<38> [ 112 -163 -245  -61  173 -127  129  255 -251   16   51 -259  -99 -140
  -30  215  -71  160 -490 -111 -224]
<39> [  -7  -93  -52  -68   97  108  -33  223    9  159 -139 -289   32   37
   48   31 -107    0  228   -8  106]
<37> [-136  304   73   99 -265 -101 -121   -5   71 -192   -3   80 -274 -135
 -120 -167  -29 -103  225 -102    0]
<38> [ 109 -559   18   -7  180  -94  236 -135 -222  271  151 -108   57  -85
   51  327   44  133 -368 -157   96]
<42> [ 241 -182    5   58    7   19 -212 -243  -22   -4  222  175 -182  298
   27 -101   -7 -260  199  245   83]
<38> [  40    5  -66  -63 -146   67 -157 -282   91   76   72  416  146  301
  111 -215  -74 -178  293  184  -26]
<42> [-393  -23  189 -287 -178  -50 -242   -3  386   31 -315 -169 -208 -169
  247 -424  112  328  838 -316  307]
<42> [-335  205  145  266 -478  -95 -625   80  439   58 -267 -392 -486 -133
   -6 -153 -237   38  607   76 -106]
<37> [ 107  -39 -153 -341  357    0  252 -186  -16 -119   31  491  397  346
  278 -411  339  -79   56   72  -42]
<42> [-242    0   78 -174   35  136  205  170  -14  -56  -55 -166  203 -189
 -152  155  300  384 -694   15 -221]
<38> [-398  510  289 -309 -589  215 -284  -45  190 -383 -191  368   71   71
   86 -352  238 -162  365  249 -336]
<42> [ 233   80   96   63 -227   33 -312 -198   66  -98   63  158 -163   87
  140   21 -261 -145  549   40  254]
<38> [ 149  -37 -192  -17  326 -114  254  172 -175  -63   37  -99   29   -9
    1    8   64  -26 -225 -116  -29]
<37> [ -89 -349  -47 -253  198  -60  206 -120   20  100   28   19  191  -48
  125  -23  281  418 -374 -143  -25]
<38> [ 125 -154 -180 -200   80  -22    2  -54   33   60  -22   66  140  246
  290 -222  -27 -101  528 -115  185]
<39> [   3   49  -58  -66 -111  112  117  -89 -149  133   95  335  157   33
 -118   19 -171 -123   19  -50   94]
<37> [ 209  362 -250  125   91 -245 -144  216  -98 -145 -123   49 -271 -156
   91  -23 -442  -72  147  -75 -184]
<42> [  93 -574   84  330  -96  -15  -39 -212 -214  590  184 -129  -80 -142
 -163  635 -398   39 -432   46   28]
<38> [ 351  230 -468   11  309 -152  351  452 -302 -349  116 -284   46  -83
  -83  179  -40   39 -528 -240 -139]
<39> [-154  110  245   49 -138    1 -144 -114  311  -21 -246  -39  112  -14
  247  -93   49   17  524  -22  128]
<37> [ 183  311   -2  -56    7  -40  288  283 -567 -254   61  183 -135 -335
 -159  307 -237 -248 -305 -191  -99]
<39> [ 144  111 -404 -148  147 -196  401 -126 -208 -147  228  513  256   90
    3 -209   77  -29 -320 -249 -108]
<42> [   7  257   37  -44 -101  142  -71  116   43 -269   -2  -45   59  -11
  -79   81   98  111 -293  174 -178]
<39> [ 251 -133   33  -92  273  155   73    0 -217   -9  131  114   16  129
  -46   94   29 -103 -185  201   84]
<39> [-115  -66  140  -32 -129  118 -116 -314  182   79  163  281 -134  198
 -156 -389  142 -126  481   18  406]
<37> [ 202  -60 -166    1  242  -81  256  -21 -293  103   63  277  174   78
   64   65 -136 -252 -126  -17  -78]
<39> [-105   49   23  186  -28  -93 -185  223   61  101 -202 -354 -220 -173
   -8  122 -194   30   20   45 -189]
<39> [ 197   34 -426 -135  296 -190  443   -9 -168 -163  198  262  233  203
   52 -306  184 -154  -45 -294   73]
<37> [ 136 -363  -99 -104  505  121  270  345 -293  255   20 -416   12 -219
 -190  414  -58  393 -732  -47   68]
<38> [ 192  -79  -46 -313  376   61   93 -116 -158 -140  111  421   79  171
   96 -185  216   65 -307  227 -116]
<42> [ 314 -132   74   29  248  162  135 -133 -257  129  120  287  207  116
    1  274 -146 -173 -204  211  106]
<38> [-519  452  248   14 -460   25 -320  284  125  -45 -337 -145 -357 -495
 -211   23 -202  223  -30    9 -348]
<38> [ 151  -99 -107  -44  390  -43  121  179 -181   70   -3  -98 -110 -170
  -66  139 -106  232 -382  -43    4]
<39> [-104  118 -119   54  -30   25   77  242  171  137 -230 -341  168   31
   83 -114 -148 -116  685 -298  329]
<37> [-250   27  210  393 -560 -210 -572  -15  295  106  -70 -475 -745 -462
 -185  186 -377  299  263 -184   81]
<37> [ 366   61  -36  -53  251  125  210  116 -419 -233  197  160   99   42
 -106  320   25 -147 -664  241 -197]
<42> [-404 -299  120 -117 -241  101   47  166  -74  258   10 -387 -141 -357
 -317  278   85  425 -568 -146 -103]
<38> [ 385   35 -163 -118  318  -30  374 -257 -221 -324  338  544  314  256
   43  -79  296 -115 -447   52    1]
<42> [  82   75  -39  156  -35  -40  -60   24   -3   11   -6  -50  -28  -33
  -12  129 -170  -36  -28   24  -43]
<42> [ 433 -473  -84 -170  358   90   49 -308 -230  235  234  393   99  438
  212 -103  -72 -328  358  152  340]
<37> [ 120  339 -100  140  -13    3  158  265 -249  -93   17  -14  -63 -224
 -232  224 -312 -127 -140 -160   43]
<39> [   9 -175  -50 -174  121   24   19  -34  -86  103   11  129   23  140
   83 -143   53  -88   80   73  -37]
<37> [-277   73   40   78 -393 -200 -195   43  178  139 -241 -201 -199 -293
  135  -17 -290   99  565 -368   67]
<37> [ -89  192 -166 -212  313  110  148  197  185 -118 -112  -47  195  130
  -28 -390  262  178   56  -22  103]
<39> [-394  -66 -115  154 -224 -174 -260   31  416  235 -210 -357  -94   28
   59 -255   15  130  274  -36 -212]
<39> [ 129 -188   20  -77  129  -14   92  163 -202  -75  -84 -243  197   -8
  241  379  106   14 -476  169 -410]
<42> [-589 -165  215  332 -516 -221 -399  108  264  174  -12 -697 -805 -525
 -457  107   33  432 -335 -146 -202]
<37> [ -70 -229   54  -24  102    7 -174  -45  180  184  -40 -176 -202  -19
    0 -114    5  238  181  -10  206]
<39> [  98 -260  -97 -291  151  140  120  -87 -149   85  123  212  221  235
   75  -60  134  -12 -141  114  -15]
<42> [ -67 -275   40  -59 -203   10  -88 -242   50  137  104   93   32  180
   85  -78   90 -101  192   34   27]
<38> [  33   96   55  -10  -22  -47 -120 -150  108 -215  105  146 -167  -45
  -46 -102  124  203 -164   52  -12]
<38> [-278 -391  535  -20 -231  125 -388 -442  257  344  -49  117 -238 -155
   15   63   15  339  153  172  200]
[ 159  429 -302  329   80 -228  236  482 -309 -119    6 -272 -282 -387
 -326  240 -450 -143 -177 -395   28]	<39>
[ -60 -120   86 -133  -40   88  -37 -123   66   97 -103  115  267  113
  218   24   61   31   48  138 -114]	<39>
[  42  139 -225 -295   89 -130  388   26 -354 -181   56  476  256  -27
  106  -93   82 -116 -320 -168 -308]	<38>
[-335  118  131   46 -375  -33 -223  -26  328  -14 -152 -177 -118  -58
   25 -208   69   46  469 -111   54]	<37>
[-368  154 -439   16 -208 -208 -123  425  391  149 -343 -669   30 -271
   63  -62 -228  603   45 -418 -211]	<39>
[  41  292  -18   17 -186  -89 -321  -47  184 -120 -178  161 -126  110
  273 -287 -241 -238  819   10   39]	<37>
[-117  -50  209   25 -392   89   17  -80   32 -199   99 -166  131   79
   -3  163  330 -151 -101   57 -109]	<38>
[-127  154   98 -205    4  184  256  254 -211  -22  -90  -14  129 -300
 -170  202  -32  174 -269 -176   74]	<42>
[-464 -142  449  248 -618   77 -481 -186  405  156  -53 -361 -371  -54
 -163  -30  129  -18  392  140   62]	<39>
[  38   27  -64 -312  171   42  311   90 -194 -226    0  149  329   37
  132   11  299   54 -408    1 -236]	<37>
[ 182  -34  -34   14  -95  283  208   88 -293   79  173   -8  326   16
 -205  507 -164  -61 -486   75   21]	<39>
[ -49  288 -124 -107 -108    6  180  217  -92 -245   -2  -32   86 -122
  -91    4   48   42 -152 -198  -70]	<42>
[-392  104  283 -349 -246  117 -343   12  202  -91 -274   97 -169   -7
  165 -378  198   53  431  193 -198]	<38>
[  85   14 -111  -55  264 -165   83 -291   65 -128  208  462 -165  235
  -27 -596  254 -162  282  -55  229]	<39>
[ -97  283  -77   63  -54  -48 -277   54  178  -85  -74   69 -250   11
  -90 -276  -89   29   97  161 -182]	<38>
[-451   20  246  237 -576  -52 -449 -121  426   89 -155 -289 -203  -98
  -27   -6   46  127  133  140 -274]	<42>
[ 146  -33 -179 -111  177 -210   15 -231   44 -199  172  319  -96  140
  120 -343  192   80  -30  -44  -23]	<38>
[ 383  106 -355  -72  520   12  287   49  -98 -136   88  248  331  478
  145 -342  110 -403  242   82  133]	<38>
[ 210  119  -34  205  230   88   96  341  -65   -2 -100 -423   30  -26
  -62  233 -185 -152  146  -41  242]	<39>

(16) [  17 -263 -112  237  173  -26 -417 -329  322  -95 -233  107  331  101
 -159 -402 -156   19   48   31  -85]
(16) [ 183   35   47  180  172 -232  -76  210 -205 -102  381  -77 -175 -273
 -184   25 -349   41  242 -136 -149]
(20) [-289 -222   88  410   -5 -155 -110  198  322   58 -213   47  248  332
  138 -475  262  157   86  184 -243]
(8) [-290   -9   83 -180  -39  -64   66 -262  423  178 -319  -98 -294  -55
  103 -127   61  -91 -167    0 -148]
(21) [ -65 -372  -94  294 -180   49  118  135 -159  150   18  306  119  264
  -36   82   19  105  105 -131   76]
(16) [  80 -204  -79  310  114 -161 -534  363  -65    8   76  166  114  -18
 -256 -210 -619 -130  251  109 -548]
(8) [  70  160 -114    1 -184   39   19  417 -208 -178  506  169  165 -132
  -32   52 -407   27  220  -39  -12]
(21) [ 282  228 -251 -129  165   39  -42 -385  163  -13 -223  -61  250  277
  131 -296  495  137 -190   82  210]
(12) [-180  313  137 -128   48 -116 -150   -1   47 -389  258 -519 -124 -234
  -72   26 -215 -285   25  -49 -165]
(8) [-430  619  191 -442 -245 -125  367  285  335 -317  480 -415 -232 -372
  373 -167  -74 -125   93   72 -107]
(21) [  38 -302  -43  110  -35   43  148  -76 -113    3 -131  138  128  148
  -85   99  115  120   -7  -79  117]
(16) [  -4  -75  239  170  198   64 -166 -192  363  -32 -342  130  273 -141
  -33 -243  163  344 -133  194  160]
(8) [  10  -74  -32   20  -36  -39  -87  157 -122   12  -40   21  -45    7
 -163  121 -221  -67  -21  -22 -232]
(12) [-125  297   96 -472  -41  -14  324 -140  304  191 -318 -158 -330  -90
  270  -24  352   15 -291  142  -44]
(16) [-195   94  299 -188  -61  168   50  -96   55 -304   83 -151   -2 -425
  -94  282 -216  -52  -80  -16  211]
(20) [-135 -316  219  -52 -188   56  492  252 -154  135  200  309 -223 -309
  108  276 -184  101  240  -40  152]
(8) [ -91  237   55 -427 -187   45  425  335 -264 -239  204 -282  -18   20
  273  194  215 -201   56  188  -32]
(20) [-208   74  263 -228 -124  164   78  338  131  -81  -53  101  166 -209
  227  -43  -57  -10   39  408  -62]
(21) [-452 -147  298  157 -247  -11  102  166  207  121  244  188 -345 -442
  -75  175 -535   33  119 -233   -8]
(12) [ 174  142 -157 -133    7   82 -212  131 -227 -110   14  -60  171  125
  -63   74  -90 -185  -38  129 -138]
(8) [ 265  -58 -247  -23   -3   -5   -8  168 -409 -163   79  -25  216  249
 -133  123  -17  -82   59    1 -113]
(16) [ 122  295 -283   -4  -44   13 -177    2 -106 -280  191 -193  304  271
  -57  -89   60  -76  -52  -67    6]
(21) [ 103  405 -154 -114  -80  -10 -106  283 -134 -105  459  -55    8  -74
   71  -36 -246 -129  130    3  -71]
(20) [-322  -75  438  -26  -61   10  152   44  209 -114  118   10 -230 -603
  -80  179 -383   89   56  -63   74]
(20) [-160  -44  384 -506 -258  218  522  331 -492 -243   33 -154 -255 -448
 -126  886 -217 -163 -130   42   46]
(21) [-233 -343  270  140  191  -12   -6 -532  641  364 -433  207 -191 -177
  199 -373  202  162    0   72  195]
(12) [ 429 -402  -21   70   79  361 -134   57 -500 -200 -165  419  605   -6
 -318  365 -155  167    3  174  287]
(8) [  44  196  -55   35   46  -61  -81   76  150  248  193  118 -139  -38
  244 -278    3    3  146   68    0]
(21) [ 107  176 -205  -24    6 -120 -124  120  -96  136  129  -65 -167  134
   22  -64  -80 -159   36  -44 -234]
(12) [  96  -98    2  200  -42  211 -111   22 -325 -429  111  -17  522  103
 -265  263   -4   93  -34  -70  298]
(12) [-108  180   62 -168 -172  -15  216  175 -105 -139  197 -129 -160 -183
  -71  268 -164  -14  -61 -133  -32]
(20) [-102  103  -35  -84  -23 -100  113 -225  182  123  123  -90 -345 -115
   78  -48  -40  -72   13 -213   48]
(21) [  92   19  -52   55  284 -149  -84 -526  415  264 -299  -51 -180   66
  125 -396  354  118 -100  -32   83]
(20) [ 103 -315  -71 -176   27 -114  354   18 -449  228 -405 -209 -337  392
   -4  369  440 -212 -131    4 -255]
(16) [ 296  357 -323  173  -60 -184 -262  586 -705 -255  822 -231  -44   92
 -262  248 -508 -280  278 -267 -298]
(8) [ -59   31 -114  -14 -170  132  -59   13  -20  -59  211  129  113   -8
  -10   46 -233  -86   66  -91  113]
(21) [ -93  310  -83   25   -8   20   13 -214  264 -183  224 -192  226  166
  297 -369  380   27   52   -4  313]
(12) [  65 -426  -18   58   40    9  108 -149  -75  248 -164  254 -148   -1
  -47   91  -64    1   92  -69   33]
(20) [-119   73  311 -377 -260  179  578  391 -422 -171  350  -40 -212 -418
  101  629 -120  -61   83   24  225]
(12) [-277  -36  248 -194  -79   25  307 -102  369  292 -164  124 -339 -257
  281  -57  105   70  -35   83   91]
(21) [-297 -263  195  117 -193   58   52  161   31  143 -160  164 -124  -76
 -120  238 -200   23  -76  -53 -107]
(20) [-126 -142  115 -284 -219  212  133  316 -125  -34 -225  175  133  -61
    1  267 -158  -82  -85  275 -159]
(8) [-294 -127  264 -314 -134  107  231   28  -96 -324 -166 -296  -14 -142
  -51  355  -22 -234 -100  103  -73]
(12) [ 213   15  -72 -491   59   -3  211   39  -42  163 -436   43 -122    8
   81   52  140  -28 -185  293 -275]
(12) [  18  100   36 -103  102 -225   56  110   -3 -297   14 -323  -15  -80
 -109  -75  -48  -12    7   34 -305]
(12) [ 146 -286 -192   20 -149    2  243  204 -426 -138  -45   95  191  258
 -236  300  -15   75  -18 -119  -93]
(16) [-163  227  -11 -285  -34 -161   74   55  218 -107   72 -260 -184 -106
  139 -197 -100 -193   42   74 -301]
(8) [ 385   64 -191  463  194  -70 -485  175 -439 -122  281  -32  240  200
 -338   63 -154   31   87 -146  -38]
(16) [ 174 -195 -193  243  140 -111 -392   89  -69  212  -84  167   29  204
 -112 -201 -210 -111  129   56 -331]
(16) [-578   92  549 -592 -280  317  596 -350  292 -198  -79 -237 -333 -610
  209  497   76 -112 -231  -31  504]
(12) [-180  -73   46 -151 -203  122   64  108 -131   69  152   62 -202 -135
   25  276 -308 -275   83  -51  -20]
(20) [ 429 -142 -295  489  296 -173 -485   -8   23  386   21  409   73  180
 -116 -427 -163  198  191  -36 -141]
(20) [-248  377   92  -89 -184   52   62  -17  105 -338  355 -274    1 -208
  -22  123 -120  -32  -74 -196  191]
(16) [ -31 -184   14 -389 -417  251  455  412 -751 -236  311   57 -108 -195
 -221  914 -475 -284   55 -156   32]
(20) [ -39  133  -70  257   -7 -141   -1  -60   80   -2  357  -60  -99    5
   10 -139   -7   99  119 -286  141]
(21) [ -15   47  -50  209 -115 -135   64  186 -112   44  453   97 -235 -182
 -152  124 -383   93  156 -353   -1]
(8) [ 377 -148 -165  175  -25  139 -159  470 -826  -70  201  131  264  265
 -238  455 -131 -118  114   37  -44]
(21) [ 227  422   96 -251  253   21 -304  -78  292  160 -136   61 -132 -404
   46 -187 -160   83 -155  259  -73]
(16) [ 422 -792 -144  344  260   53 -302 -200 -366  347 -330  515   32   98
 -382  183 -314   -4  147  -67  -46]
(8) [-108  244  120   89   77 -116 -102    4  333  182  142   -5 -224 -197
  178 -285  -23   74   63   17   -8]
[   1 -535 -139  253  -65   34  -21 -101 -150  437   30  409 -225  126
  -22   96 -230 -143  243 -206   47]	(12)
[-202  -30  303   26  -96  212  107  -15   29 -177  141   42  113 -284
   32  198  -41   80   27    5  377]	(8)
[ 138  539 -116  187   89 -181 -214  192 -202 -375  514 -461  119  108
  -81  -79   71  -18   42 -155  -20]	(8)
[-129 -126    2   73 -136  -40   59  139   -6  135  261  184 -214 -162
    0   48 -372  -70  206 -149  -58]	(21)
[ -73 -548  176  150 -186  168  172  275 -473 -397  240  204  278 -233
 -358  516 -517    8  244 -124  120]	(12)
[ 140  754  -90  -43  -73  163 -200  183 -150 -485  664 -240  392  -88
   52    3  -25   26    7  -27  362]	(20)
[ -43 -733   45  -41    0  115  349 -405  239  139 -615  428  177   47
  -23  -56  172  264  -45   65  171]	(16)
[-233   93  215 -145 -101 -133  162  290   72 -360  326 -175  -95 -445
  -70   38 -457  -40  174  -13 -218]	(16)
[  54 -553   -3  119  -14   52  113  121 -281 -268 -183  124  420  186
 -185  107  -13   47  130  104  -67]	(12)
[ 178  149 -273  230 -143  -37  100  274 -400 -242  571  -12  254  243
  -59   69   12  100  187 -255  175]	(21)
[ 127  -67 -171  152 -141  165 -224  203 -423 -284  338  109  341   61
 -295  285 -420 -109  112 -145   67]	(8)
[ 176  109 -352 -160  124  -76 -153 -288  220   -2 -317 -108  210  397
   96 -423  305  -67 -130  133 -178]	(16)
[ 182 -775  -32 -243  101   80  243 -271 -216  339 -761  292 -157  130
 -133  300   79 -105 -100  137 -171]	(20)
[-352 -305  490 -140   21   68  142  -65  240  263 -490   35 -361 -314
   84  185   29  -57 -128  217  -89]	(8)
[  49 -204  -53   75  -92   54  100  100 -130   48  139  269   49  -46
  -44   87 -197   68  147  -75   82]	(21)
[ -67  -50  226  256  135   16 -163 -213   75 -201  216  -83   22 -306
 -147   35 -176   63  105 -167  282]	(12)
[-190   46  156  -79  -63   93   60  -72  207 -115   71   -1   55 -198
  110  -56  -44    8   37   51  165]	(21)
[ 284 -160  -90  264  229  118 -405 -167  -34  133  -88  268  274  107
  -41 -179    5   52   88  114  167]	(12)
[ 122 -416   34   19  240 -131  -22 -208  148  195 -516  138  -77   -1
 -113 -150   31   99  -38  122 -242]	(8)
[  35  -64 -152  306  -14   31 -262 -110 -133  121  255   80  -45  131
  -91   47 -158 -130  117 -260  142]	(12)

<63> [ 353  413  302 -364 -236   53    4  -98   92  -17  238 -121 -344  382
  -96    8  -29  298  -93 -219   95]
<56> [   4  132  200  212  205  480   95  445  372  -90   96  201  207 -123
   64  -27   81 -117  -76  -65    4]
<69> [-878 -681 -453  629  -50   49  346   17  -76  -34 -841  413 -107 -409
 -508  127 -397 -618   41  486 -259]
<56> [-148   10 -118 -206 -426  -88  255 -377 -314 -248 -237  227 -583   91
 -537   10 -368   73   27  205   90]
<56> [ 325  126  195 -243    8  -67  -48   17  -52  -81  256   42  -32  208
 -132   33   47  346   62 -281   34]
<67> [-672  -93  132  334  -28  126   78 -220  547  333 -597   12 -257   92
 -289  448 -226 -282 -156  377 -350]
<67> [-219 -122  164  189   53  382  143  227  194  -77 -187   45  -81 -120
 -265   33 -101 -188   81   97  -43]
<69> [-118  -89 -567 -171 -135 -506 -259 -546 -411  399 -108 -478 -201  160
  470   -2   68  -21 -210   68   74]
<69> [ 236  349  370 -108  -41   37   34  157  231 -165  179  113  -56  126
 -167  -34  -55  285   57 -175   27]
<69> [ 161  136 -152  -15  -63   -7   -6   82  -10   94  180   27   26  100
  282  -80   95  -15 -230 -140   64]
<57> [ -31  -71  201   78   75  257   92  239  181  -11 -178    7  -93  103
 -313   83  -91  -40   38 -209 -118]
<69> [  11  433 -232 -406 -169  -72  -37 -465 -232  -75 -211 -169 -470  237
   61  -72 -173  174 -197  -69  205]
<56> [ 104  208 -154  -90  -84  -66   97   46 -175 -247  182  359 -126   -1
  -65 -127  -89  278  -74  -98  193]
<69> [  51  121  167  -27  151  438  181  102  222 -180 -146  389  100   72
 -228  164  -36 -100 -120 -134 -124]
<63> [  -9  -84  120  -76  -45  280   44 -146   64   60  -40 -115    5   11
   10  109   75 -267  -23  193  -56]
<57> [ 264  421   73 -148   -7   41  -23  125   90  -92  198   36  -44  139
  154 -134   22  226 -132 -261  136]
<63> [ 201   36  -23   37  -38  141    8  260  -22    6  148 -192  120  -76
  281 -252  115 -203  -33  -96   97]
<57> [ -82   79 -109   17  189   12 -143  -34  -33  -27   29 -147  178 -215
  324 -114  107  -15   43  129  129]
<63> [ 501  356  -35 -443 -244 -104  -63 -140 -255  -26  295 -254 -214  297
  231 -215   68  194 -132 -298  217]
<67> [-278 -488 -153  193 -261    2  233 -354   -2  214 -480  129  100  -36
 -143  267  -74 -756 -122  447 -399]
<67> [-272  121  -74   38  125  -88 -178 -183  117  162 -204 -280  -73  -25
  196   48  -16   31  -35  121   16]
<57> [ 197  227 -727 -666   30 -534 -426 -751 -837  119  232 -459 -293  237
  609 -132  169  537 -187 -193  449]
<63> [  31  -45   61 -183 -195  -39   56 -220 -160  -65  -64  -87 -237   82
 -231   17 -104   14   95   81   18]
<56> [  27  160   19 -273 -209  -20   91 -347 -194 -239  -13  112 -245    9
 -194  -19 -135  105   58  204  127]
<63> [-288   25  294  295  390  378   24  530  381 -178   91  319  -41 -149
 -379  115  -75  406  161 -113   67]
<57> [  -8  -21 -230  132  294  -11 -210  229  -61  103    8 -334  286 -195
  497 -230  180  -97    3 -144  109]
<57> [ 435  225   48 -204 -139  -54  -35   16  -27   58  264 -129   91  189
  293 -129  148  -19 -142 -215   36]
<69> [-174  -58  -87   98  163 -103 -114  -11   57  136 -107  -61   19   14
   44   98    6   90  -20  -49  -53]
<67> [-184   -8 -258  116  237 -308 -214 -247   65  248 -300 -145  351  -64
  422   95  100 -184 -119   66 -183]
<63> [ 193  -91 -330 -128 -372 -180  158   -2 -519 -167  -37  -74 -249  -11
  -50 -363 -151 -139   16 -103  174]
<69> [ -94    7 -287  195  295 -165 -130    6  142  230   37  283  382   18
  385  192  180   31 -294  -97 -140]
<56> [-167 -127   40   14  -91   73  124  -88  -38  -91 -215   77 -184  -23
 -333   69 -164  -72   89  128  -48]
<63> [ 101  -34    5 -129   21  145  -46  -67 -104    3   79 -195   42  -29
  141  -51  114 -102   28   40   75]
<63> [-189 -376 -101  432  341  172  -71  513   -1  -29    0 -172  456 -524
  262 -259  157 -307  250  100   55]
<69> [-118 -334  354  324 -255  637  518  599   56 -516 -111  309 -124 -439
 -703 -277 -276 -457  380  293   49]
<56> [ 502  483  118 -318 -247 -194 -129   29    1   99  510 -248 -213  354
  306 -182  112  383 -170 -326  211]
<57> [-214 -122 -406   28  -32 -555 -124 -438 -209  206 -294  -28   54   22
  171  104  -52  -55 -100  126 -139]
<57> [ -58    2  220   90 -130  429  167  292   63 -240  174  -22 -164 -260
 -147 -218  -53 -106  178  254  223]
<67> [ -58   34  270  -40 -214  130   77 -181  243  130  -63  -88 -181  145
 -146  183  -44 -155  -47  222 -129]
<63> [ 169  201 -115 -235  248 -711 -443 -289 -192  120  201 -265  192   97
  352   -7  149  595  115 -227   72]
<69> [-289 -174  -45   93  342 -120 -228  -89   46  166 -178 -185   84  -48
   10  187   44  156  116   -3  -79]
<57> [-422 -363   65  146  -64   56  162 -159   51   28 -528   84 -263   23
 -604  278 -276 -178  125  183 -252]
<63> [-194  -84  164  356  228  382   91  401  352  -60  -57  173  273 -270
   -7    6   40 -237   46  118  -77]
<67> [ 108  168 -272  -27  160 -335 -161  130 -166   -3  286  165    5   85
  181  -80   50  533 -101 -357  174]
<56> [-466 -237 -228  150 -260 -324  171 -170 -309 -233 -310  221 -427 -228
 -534  -70 -407  114  241  350   86]
<56> [  31  196 -654  126  289  120 -150  186 -140  117   43 -109  379 -203
  949 -326  269 -290 -409 -165  222]
<67> [-366 -365 -198  162 -104 -277   57 -118 -225  -11  -82  193 -236 -117
 -360  104 -179  156  150  241    5]
<57> [ -13  -46  404  170  -12  595  176  436  262 -201   97  -67   29 -268
 -156 -163    8 -276  209  193   82]
<57> [-306 -118 -206  186  142 -172 -100 -130   -4   90 -308 -123  179 -220
  190   -9  -16 -206   41  215  -76]
<56> [-644 -568   31  470   31  195  197  -56  247  129 -617  132   82 -265
 -385  303 -169 -609  109  513 -379]
<67> [-243  127 -517   68  242 -505 -281 -187 -139  207 -129  -46   25   28
  389   15    7  314 -193 -148   64]
<56> [-608 -590 -450  408  -59 -195  114 -155 -145  215 -621   48  -56 -182
 -177  142 -203 -480  -26  314 -251]
<67> [-393 -195 -288  248  332 -443 -226 -193  -21  147 -362  -47  339 -236
  198  102    6  -28   92  151 -165]
<69> [  44  -91  461  127  201  313   39  383  409   65  -56   16   45  171
 -373  216   -2   57   93 -307 -230]
<67> [-187 -433  -68  174   46  369  200  240 -245 -291 -227    6   48 -413
 -270 -205  -93 -392  297  199   73]
[ 166  308 -362 -375   -9 -522 -287 -434 -444  -18   34 -357  -73   54
  428 -235   32  308  -11 -110  252]	<67>
[  79  -65  -66 -229 -124 -342  -63 -331 -285  -14    2  -57 -132  116
 -135   49  -53  197  101    1    5]	<56>
[-176 -149 -169  528  312  232  112  652  267   14   11  462  346 -201
   85  -14   54 -120 -166 -200  -87]	<56>
[ 107   46  -93 -112 -145 -405 -100 -147 -183   60  160  -83 -107  100
   59  -54  -10  251   24  -48   66]	<56>
[ 177  121  -15 -135    3   30  -53  -89    3   72  101  -66   83  109
  219   12  120  -35 -130  -75    3]	<56>
[  21  290  124 -218 -242  179  153    5  -45 -220  -26   36 -613  205
 -417  -76 -274  297   -8 -135  204]	<67>
[ -73  -43   74  255  239  214  -38  404  209   11  100   -8  214 -183
  133  -73  103  -35   45  -53   28]	<63>
[ 418  512  -13 -325   29 -561 -282  -69 -120  -11  344 -138  -41  277
  264 -161   52  686  -30 -467  179]	<63>
[ -54  -38  130   -5   12  127  -28  -71   71   18  -88 -227   61 -104
   60  -15   39 -205  101  189  -22]	<67>
[ -44  364  464 -225 -171   -8  -84 -368  349   97 -114 -335 -301  221
 -127  169 -100  109   52  209  -66]	<67>
[ 175  146  -13   78  449  -47 -247  202  202  129  105  -62  563  -32
  500   -2  282   43  -89 -297  -84]	<57>
[ -55 -161 -209   27   56 -346  -94 -186 -180   60   -1   76  176  -70
  102   55   49   51   33   80  -57]	<56>
[-107 -204 -107  220  130  134   67  179  -14  -86   58  227  285 -288
   87  -43   84 -189   39  169    4]	<69>
[ -66 -283 -268  175 -150    5  133   23 -108  131  -74  108   75  -48
   96   -2   25 -386 -159  109  -99]	<69>
[ -26 -139  108  314  345   49 -202  380  318  275   84 -260  448 -125
  369    6  254 -138   33 -111 -133]	<56>
[ 115  180  -43 -244  -81   -1  -11 -349   -3   88   15   68  -64  242
  100  175   50   14 -232   -1  -45]	<63>
[ -13   89  310  225 -271  365  276  294  475   91  -61  140 -140  129
 -184   65 -102 -342 -190   52 -175]	<63>
[ -61  106 -104  -27  421 -221 -423  -63  -97   33   47 -543  359 -321
  583 -226  221  137  237   65  192]	<67>
[-131 -192  214  144  -87  133  171  144  123  -69 -223   70 -119  -22
 -439   64 -174 -139  151   47 -145]	<69>
[  -8 -299  246  130 -120  308  256   23  167  -38 -255  136  208  -88
 -264  127  -25 -593   69  233 -303]	<67>
